Below are the code and all the weights of a small trained network. Each question names an input and a class and asks about switching units off, where a switched-off unit gives its printed mean instead of its output.

import numpy as np


def w(rows, s, z=0):
    codes = np.array(rows[::2]) - 128.0
    scale = np.full(codes.shape[1], s)
    scale[-1] = z or s
    return codes * scale


def f(y):
    return np.maximum(y, 0)


def log_softmax(a):
    a = a - a.max(-1, keepdims=True)
    return a - np.log(np.exp(a).sum(-1, keepdims=True))


def net(x, mask):
    res = np.array(x, float).reshape(1, 6) / 4 @ E
    y = f(res @ A[0][:, :-1].T + A[0][:, -1])
    res = res + np.where(mask, y, B[0][:, -1]) @ B[0][:, :-1]
    return log_softmax(res[-1] @ U[:, :-1].T + U[:, -1])


A, B = {}, {}
E = w([
[140,104,164,144,96,106,97,163],'x0',
[216,122,121,254,192,207,90,117],'x1',
[83,176,60,112,172,146,183,55],'x2',
[142,81,172,117,97,109,93,166],'x3',
[114,183,103,200,94,46,125,147],'x4',
[120,120,108,130,150,139,126,109],'x5',
],0.0076)
A[0] = w([
[89,50,237,31,57,86,133,179,204],'neuron 0',
[62,174,49,108,162,129,195,57,157],'neuron 1',
[215,89,141,142,221,223,117,91,171],'neuron 2',
[110,177,125,181,99,65,110,163,182],'neuron 3',
[211,96,123,141,192,215,114,100,163],'neuron 4',
[43,200,40,97,168,128,201,55,174],'neuron 5',
[60,201,20,97,186,119,189,57,173],'neuron 6',
[213,126,134,254,131,130,92,171,253],'neuron 7',
],0.006,0.0029)
B[0] = w([
[12,50,233,17,55,70,145,225,229],'neuron 0',
[95,147,9,69,134,187,219,32,232],'neuron 1',
[130,2,186,138,226,245,51,150,221],'neuron 2',
[163,215,97,154,78,60,190,100,179],'neuron 3',
[157,20,175,130,221,217,61,158,208],'neuron 4',
[74,132,24,67,126,174,236,15,254],'neuron 5',
[108,130,19,97,118,181,219,18,254],'neuron 6',
[248,184,151,219,171,107,106,149,241],'neuron 7',
],0.0062,0.0078)
U = w([
[161,93,171,152,207,197,52,166,24],'0',
[94,148,25,71,119,162,199,55,114],'1',
[53,99,196,28,2,44,121,218,247],'2',
[179,239,124,200,88,6,124,159,127],'3',
],0.007,0.0013)

Each question gives the input, the list of numbers given to net, and the class t.
The units are the neurons (one row each of A and B). Each row of codes is followed by its name. A weight is (code - 128) times the scale printed after its matrix; where a second scale follows, it is the last column's (A, B and U).
mask holds one flag per neuron, in row order. A switched-off neuron (its flag False) gives its mean, the last column of its row in B, instead of its output. The means were averaged over made-up inputs and are rounded, as every weight is.
A unit's drop is (log p(t) with every unit on - log p(t) with that unit switched off) / (log p(t) with every unit on - log p(t) with every unit switched off).
The circuit of an input: a set's keep is (log p(t) with only the set's units on - log p(t) with every unit switched off) / (log p(t) with every unit on - log p(t) with every unit switched off). Starting from all 8 units, units are removed one at a time, each time the one whose removal leaves the highest keep (on an exact tie, the one counted first), for as long as the keep stays at least 0.8.
circuit, biggest first: the units of the circuit, biggest drop first
k most important neurons: the k neurons with the biggest drops, biggest first
drop of u: that unit's drop, to one decimal
input [-2,7,-3,3,7,-6], class 3: circuit, biggest first	[neuron 3; neuron 7]
input [7,8,-2,7,7,8], class 3: circuit, biggest first	[neuron 7]
input [-5,8,2,-3,5,-2], class 0: circuit, biggest first	[neuron 2; neuron 4]
input [-6,0,-4,-4,-4,-6], class 0: circuit, biggest first	[neuron 5; neuron 6]
input [-4,6,-7,6,8,6], class 3: circuit, biggest first	[neuron 3; neuron 7]
input [-8,6,0,-1,3,1], class 0: 3 most important neurons	[neuron 2; neuron 4; neuron 7]
input [-3,-3,-3,2,7,6], class 2: 3 most important neurons	[neuron 7; neuron 6; neuron 1]
input [-1,5,5,0,-5,-4], class 0: 2 most important neurons	[neuron 2; neuron 4]
input [6,1,0,3,4,-8], class 3: 3 most important neurons	[neuron 7; neuron 3; neuron 2]
input [3,5,2,-8,-5,-1], class 0: 2 most important neurons	[neuron 2; neuron 4]
input [8,2,-4,2,2,5], class 3: 2 most important neurons	[neuron 7; neuron 2]
input [2,-2,-7,-7,-5,3], class 2: 2 most important neurons	[neuron 0; neuron 7]
input [-8,4,-2,-2,5,-2], class 3: drop of neuron 7	0.3
input [-6,-8,1,4,-5,-3], class 2: drop of neuron 0	1.4
input [-2,3,-1,2,3,-1], class 3: most important neuron	[neuron 2]
input [1,-5,4,6,-1,0], class 2: drop of neuron 0	0.2
